Below is a small trained network, with its code and all its weights. Each question gives an input and a class and asks what happens when units are switched off, that is, made to give their printed mean instead of their output.

import numpy as np


def w(rows, s, z=0):
    codes = np.array(rows[::2]) - 128.0
    scale = np.full(codes.shape[1], s)
    scale[-1] = z or s
    return codes * scale


def f(y):
    return y / 2 * (1 + np.tanh(0.7978845608 * (y + 0.044715 * y**3)))


def log_softmax(a):
    a = a - a.max(-1, keepdims=True)
    return a - np.log(np.exp(a).sum(-1, keepdims=True))


def net(x, mask):
    res = np.array(x, float).reshape(1, 7) / 4 @ E
    y = f(res @ A[0][:, :-1].T + A[0][:, -1])
    res = res + np.where(mask, y, B[0][:, -1]) @ B[0][:, :-1]
    return log_softmax(res[-1] @ U[:, :-1].T + U[:, -1])


A, B = {}, {}
E = w([
[157,121,144,205,92,112,169,178,195,44,132],'x0',
[152,131,178,123,144,177,254,75,149,90,142],'x1',
[173,94,66,99,143,156,209,157,97,142,155],'x2',
[50,64,89,132,174,186,116,156,102,165,115],'x3',
[65,165,191,41,238,152,100,28,135,101,70],'x4',
[207,159,220,77,89,47,110,176,201,110,73],'x5',
[164,20,160,113,180,134,121,24,249,118,92],'x6',
],0.008)
A[0] = w([
[157,115,103,120,53,69,66,221,67,149,192,220],'N1',
[180,109,188,157,93,57,163,126,238,30,153,253],'N2',
[70,139,116,127,226,253,185,86,100,166,133,198],'N3',
[74,148,105,88,170,186,91,116,25,163,143,170],'N4',
[111,19,17,171,173,147,183,123,192,179,131,211],'N5',
[64,138,212,44,178,69,34,71,194,159,29,211],'N6',
[48,138,80,118,188,216,176,107,26,155,187,187],'N7',
[61,165,158,115,176,198,127,92,34,131,158,147],'N8',
[175,166,44,170,49,26,123,233,32,191,185,228],'N9',
],0.0055,0.0028)
B[0] = w([
[82,116,99,171,146,102,163,146,158,181,82,211],'N1',
[188,195,254,141,101,99,170,149,241,8,124,217],'N2',
[158,113,111,119,120,154,104,95,52,74,193,211],'N3',
[127,167,80,115,161,141,142,143,64,166,117,202],'N4',
[80,62,182,176,74,175,84,85,178,114,150,211],'N5',
[200,105,97,49,218,68,77,16,122,151,62,229],'N6',
[97,158,39,112,83,172,119,148,52,68,212,227],'N7',
[129,182,106,63,176,133,129,120,56,107,148,184],'N8',
[38,109,108,139,72,92,154,218,161,198,93,251],'N9',
],0.0077,0.011)
U = w([
[165,245,210,149,84,73,217,200,187,83,102,182],'0',
[58,111,62,142,87,116,144,254,122,239,105,131],'1',
[174,122,145,80,216,46,52,97,146,149,42,250],'2',
[110,165,71,108,116,226,130,141,32,103,176,27],'3',
[121,33,150,162,102,241,116,115,181,108,156,20],'4',
],0.0075,0.0011)

Each question gives the input, the list of numbers given to net, and the class t.
The units are the neurons (one row each of A and B). Each row of codes is followed by its name. A weight is (code - 128) times the scale printed after its matrix; where a second scale follows, it is the last column's (A, B and U).
mask holds one flag per neuron, in row order. A switched-off neuron (its flag False) gives its mean, the last column of its row in B, instead of its output. The means were averaged over made-up inputs and are rounded, as every weight is.
A unit's drop is (log p(t) with every unit on - log p(t) with that unit switched off) / (log p(t) with every unit on - log p(t) with every unit switched off).
The circuit of an input: a set's keep is (log p(t) with only the set's units on - log p(t) with every unit switched off) / (log p(t) with every unit on - log p(t) with every unit switched off). Starting from all 9 units, units are removed one at a time, each time the one whose removal leaves the highest keep (on an exact tie, the one counted first), for as long as the keep stays at least 0.8.
circuit, biggest first: the units of the circuit, biggest drop first
unit that matters most: the unit with the biggest drop
top k neurons: the k neurons with the biggest drops, biggest first
drop when u is switched off: that unit's drop, to one decimal
input [6,-7,-6,2,-1,1,0], class 0: circuit, biggest first => (N2, N4)
input [-1,7,6,-2,8,6,-3], class 2: unit that matters most => N6
input [-6,5,-6,-6,3,0,-4], class 2: top 2 neurons => (N6, N7)
input [-8,0,5,0,-6,0,6], class 4: top 2 neurons => (N5, N9)
input [2,-3,3,-3,5,-7,5], class 3: circuit, biggest first => (N2, N3)
input [-2,6,-7,6,3,-2,1], class 3: top 2 neurons => (N3, N7)
input [1,-3,0,-6,0,-2,-4], class 1: top 2 neurons => (N2, N9)
input [1,-3,5,4,-7,-4,6], class 4: top 2 neurons => (N5, N4)
input [5,4,8,2,8,3,-3], class 3: drop when N9 is switched off => 0.3
input [5,2,-6,-2,8,7,-1], class 2: drop when N6 is switched off => 4.3
input [-5,-3,4,-7,-2,3,-6], class 1: drop when N1 is switched off => 0.0
input [5,7,-1,-2,-5,-4,-7], class 1: drop when N9 is switched off => 0.8
